Here is a tiny trained network, its code and every weight. The questions are about switching its units off for an input and a class, where a switched-off unit gives its printed mean instead of its output.

import numpy as np


def w(rows, s, z=0):
    codes = np.array(rows[::2]) - 128.0
    scale = np.full(codes.shape[1], s)
    scale[-1] = z or s
    return codes * scale


def f(y):
    return np.maximum(y, 0)


def log_softmax(a):
    a = a - a.max(-1, keepdims=True)
    return a - np.log(np.exp(a).sum(-1, keepdims=True))


def net(x, mask):
    res = np.array(x, float).reshape(1, 8) / 4 @ E
    y = f(res @ A[0][:, :-1].T + A[0][:, -1])
    res = res + np.where(mask, y, B[0][:, -1]) @ B[0][:, :-1]
    return log_softmax(res[-1] @ U[:, :-1].T + U[:, -1])


A, B = {}, {}
E = w([
[128,126,127],'x0',
[128,128,128],'x1',
[131,128,129],'x2',
[163,113,252],'x3',
[126,127,126],'x4',
[231,186,109],'x5',
[131,127,128],'x6',
[81,246,151],'x7',
],0.011)
A[0] = w([
[182,21,71,72],'N1',
[234,166,185,130],'N2',
[71,87,168,66],'N3',
[114,151,214,170],'N4',
[195,156,135,120],'N5',
[74,54,127,109],'N6',
[68,190,131,9],'N7',
[151,134,124,97],'N8',
[153,126,178,11],'N9',
[161,142,126,56],'N10',
[118,136,69,2],'N11',
[67,105,135,52],'N12',
[219,131,109,79],'N13',
[151,109,186,64],'N14',
[180,162,91,70],'N15',
[113,119,140,161],'N16',
[116,133,77,78],'N17',
[175,154,84,85],'N18',
[120,120,1,63],'N19',
[136,120,189,81],'N20',
[63,139,148,120],'N21',
[94,138,43,54],'N22',
[168,136,205,50],'N23',
[98,104,147,163],'N24',
[91,183,160,45],'N25',
[129,139,88,101],'N26',
[102,199,104,120],'N27',
[133,124,159,28],'N28',
[96,151,143,86],'N29',
[121,85,122,96],'N30',
],0.016,0.0083)
B[0] = w([
[249,238,204,232],'N1',
[112,121,45,247],'N2',
[71,203,56,177],'N3',
[117,43,116,225],'N4',
[52,186,88,192],'N5',
[116,219,78,202],'N6',
[194,146,148,171],'N7',
[96,170,153,140],'N8',
[92,106,168,150],'N9',
[82,159,126,141],'N10',
[62,82,208,149],'N11',
[74,236,138,161],'N12',
[54,211,108,189],'N13',
[61,27,214,171],'N14',
[75,165,75,171],'N15',
[140,106,69,157],'N16',
[49,73,199,159],'N17',
[85,152,85,171],'N18',
[77,63,194,217],'N19',
[77,111,172,172],'N20',
[127,170,17,177],'N21',
[73,61,188,186],'N22',
[68,108,201,189],'N23',
[88,168,53,175],'N24',
[254,193,189,173],'N25',
[78,80,156,155],'N26',
[228,103,185,198],'N27',
[106,89,177,134],'N28',
[170,182,153,151],'N29',
[226,178,142,160],'N30',
],0.0067,0.013)
U = w([
[91,69,158,98],'0',
[174,124,30,254],'1',
[104,210,17,49],'2',
[254,196,158,77],'3',
],0.0082,0.015)

Each question gives the input, the list of numbers given to net, and the class t.
The units are the neurons (one row each of A and B). Each row of codes is followed by its name. A weight is (code - 128) times the scale printed after its matrix; where a second scale follows, it is the last column's (A, B and U).
mask holds one flag per neuron, in row order. A switched-off neuron (its flag False) gives its mean, the last column of its row in B, instead of its output. The means were averaged over made-up inputs and are rounded, as every weight is.
A unit's drop is (log p(t) with every unit on - log p(t) with that unit switched off) / (log p(t) with every unit on - log p(t) with every unit switched off).
The circuit of an input: a set's keep is (log p(t) with only the set's units on - log p(t) with every unit switched off) / (log p(t) with every unit on - log p(t) with every unit switched off). Starting from the 12 units with the biggest drops (on a tie, the unit counted first), units are removed one at a time, each time the one whose removal leaves the highest keep (on an exact tie, the one counted first), for as long as the keep stays at least 0.8.
circuit, biggest first: the units of the circuit, biggest drop first
unit that matters most: the unit with the biggest drop
k most important neurons: the k neurons with the biggest drops, biggest first
drop when u is switched off: that unit's drop, to one decimal
input [-5,-7,3,-6,5,-8,5,-6], class 2: unit that matters most => N6
input [-1,-3,-7,-4,-6,-8,0,-2], class 2: circuit, biggest first => N6, N12
input [3,-6,0,6,7,-8,6,0], class 2: circuit, biggest first => N3, N6
input [2,4,-8,5,1,8,7,8], class 2: 3 most important neurons => N2, N5, N1
input [0,3,-7,7,4,-8,-4,3], class 2: 2 most important neurons => N3, N21
input [-8,2,-8,-6,0,-2,-8,7], class 3: circuit, biggest first => N27, N25
input [7,-1,6,-3,-7,7,-2,1], class 2: circuit, biggest first => N13, N5
input [1,4,1,-7,-6,-7,-8,-1], class 0: 2 most important neurons => N19, N22
input [-2,4,8,1,-6,7,-4,6], class 2: 2 most important neurons => N5, N2
input [-1,-1,-5,-5,-7,-7,4,-7], class 2: 2 most important neurons => N6, N3
input [-1,1,-2,2,-1,-2,-4,6], class 3: 2 most important neurons => N25, N2
input [-7,-5,0,-7,1,-6,8,3], class 0: 2 most important neurons => N22, N19
input [-7,-3,7,2,6,6,7,5], class 2: 2 most important neurons => N5, N2
input [8,-5,-5,7,1,1,-8,7], class 0: circuit, biggest first => N4
input [4,-5,5,6,4,-6,-4,-8], class 3: drop when N30 is switched off => 0.2
input [7,4,3,-1,-4,4,6,-8], class 3: drop when N1 is switched off => 1.2
input [0,0,3,1,-7,-4,-2,6], class 3: drop when N27 is switched off => 0.2
input [-2,-6,-2,-2,-2,7,1,3], class 2: drop when N17 is switched off => 0.0
